[[128 125 130 130 144 136 128]
 [138 123 125 132 149 124 119]] → 149

[[131 134 143 103 121 113]
 [127 126 151 124 106 122]
 [131 141 140 128 129 135]] → 128

[[112 127 127 138 139]
 [122 116 114 116 102]
 [136 128 132 141 146]] → 132

[[121 125 129 135 152 122]
 [144 132 127 139 122 134]] → 139

[124 132 130 131 105 122] → 131

[[144 127 115 122]
 [107 117 132 136]
 [117 120 123 136]] → 120

[127 129 112  99 152] → 112

[156 118 114 136 144 148 125] → 144

[[155 119 102 120 135]
 [114 158 133 116 144]
 [115 123 107 111 152]] → 107
---
[[134 154 119 123]
 [140 145 122 133]
 [127 111 134 135]] Out: 122

[[123 137 118 127 118]
 [121 128 107 113 102]] Out: 127

[[143 114 135 120 113]
 [104 136 143 153 116]] Out: 120

[[129 151 128 138 129 131]
 [138 148 131 138 137 124]
 [126 107 135 128 137  99]] Out: 137

[[150 108 146 107 109]
 [102 109 137 149 149]] Out: 107

[[119 141 148 125 157 132]
 [117 106 121 123 110 114]
 [118 138 135 120 139 122]] Out: 110

[[135  99 127 120 109]
 [132 113 104 120 109]] Out: 120
---
[101 143 123 105 102] value 102, 101

[125 150 139 132 134 142] value 142, 125

[110 110 103 130 122 137 124] value 124, 110

[[102 131 127 108 116 131]
 [130 141 137 142 126 141]
 [135 138 131 129 125 138]] value 131, 135

[[142 128 154 143]
 [139 141 110 124]] value 143, 139

[[137 151 130 116 144 134]
 [151 142 129 137 131 118]
 [104 129 109 140 119 126]] value 134, 104

[135 104 141 122] value 122, 135

[121 133 151 127 151] value 151, 121

[135 141 103 147] value 147, 135

[142 132 105 125 123 134] value 134, 142
---
((101, 128, 114, 116, 119), (113, 128, 111, 114, 111), (128, 144, 108, 107, 128)) yields 101, 128
((143, 141, 120, 145, 117, 124, 138), (107, 121, 150, 131, 123, 123, 135), (116, 144, 146, 124, 118, 121, 117)) yields 143, 117
(130, 102, 128, 132, 106) yields 130, 106
(133, 141, 107, 121, 121) yields 133, 121
((103, 117, 111, 141), (142, 144, 143, 108)) yields 103, 108
((136, 108, 122, 128, 129, 121), (127, 146, 113, 127, 110, 127), (130, 135, 107, 122, 140, 116)) yields 136, 116
(109, 106, 117, 151) yields 109, 151
(126, 153, 109, 122, 116) yields 126, 116
(127, 147, 151, 131, 114) yields 127, 114
(107, 112, 131, 121, 126, 117) yields 107, 117
---
127  139  119  129
126  129  142  106
111  122  120  144
value 119

124  108  125  128  138  133
145  129  125  133  113  135
154  141  123  126  116  134
value 125

129  144  114  115  157
129  134  117  134  133
149  134  110  132  148
value 114

112  140  123  105  117  137
129  117  136  116  129  119
127  140  126  109  128  132
value 123

133  117  135  130  150
137  120  150  146  150
151  147  146  130  129
value 135

147  138  138  138
130  141  149  141
133  121  104  121
value 138

114  110  102  132  133  141
134  125  126  128  144  120
135  138  139  130  133  121
value 102

100  132  146  148  109  105  150
132  142  110  108  127  106  119
148  114  105  125  123  143  121
value 146

145  143  103  149  148
134  139  148  151  107
112  118  153  107  106
value 103
---
[[135 136 117 150]
 [134 129 135 128]] >> 135

[136 141 106 107 129 115 146] >> 115

[112 156 144  99 132 140] >> 132

[121 103 148 134 125 114 116] >> 114

[128 103 103 150 155 100] >> 155

[109 102 122 113 129 124 114] >> 124

[153 125 129 103] >> 129

[124 126 102 114 148 123 105] >> 123

[143 153 149 148 118 119] >> 118
---
[153 154 130 105 158 118 129] result: 153
[105 108 131 144 125] result: 105
[110 132 153 118 101 117] result: 110
[147 156 136 128 150] result: 147
[100 122 139 123 127 118] result: 100
[105 147 147 141 156 145] result: 105
[153 105 126 131] result: 153
[140 130 135 144 156 134 133] result: 140
[141 139 104 117 131 122] result: 141
---
[141 120 113 117 150 132]	132
[146  98 125 135 109 139]	139
[155 126 139 150]	150
[121 130 102 125]	125
[124 134 128 137 132 155 129]	129
[152 143 134 123 112]	112
[152 123 128 108 135 132]	132
[106 111 125 100 112]	112
---
[[133, 123, 155, 119, 109, 113], [119, 130, 117, 109, 137, 125]] value 119
[[136, 135, 119, 125, 118, 130, 141], [151, 132, 114, 135, 104, 123, 135]] value 151
[[151, 108, 107, 130, 103, 106, 109], [137, 135, 122, 125, 123, 123, 121]] value 137
[[99, 147, 100, 100, 148, 155], [157, 157, 156, 157, 109, 155]] value 157
[[106, 114, 128, 141, 113, 117, 118], [105, 115, 98, 141, 113, 114, 118]] value 105
[[152, 119, 129, 120, 125, 115], [115, 142, 144, 138, 144, 145]] value 115
[[129, 126, 134, 135, 151, 109], [114, 121, 138, 145, 158, 108]] value 114
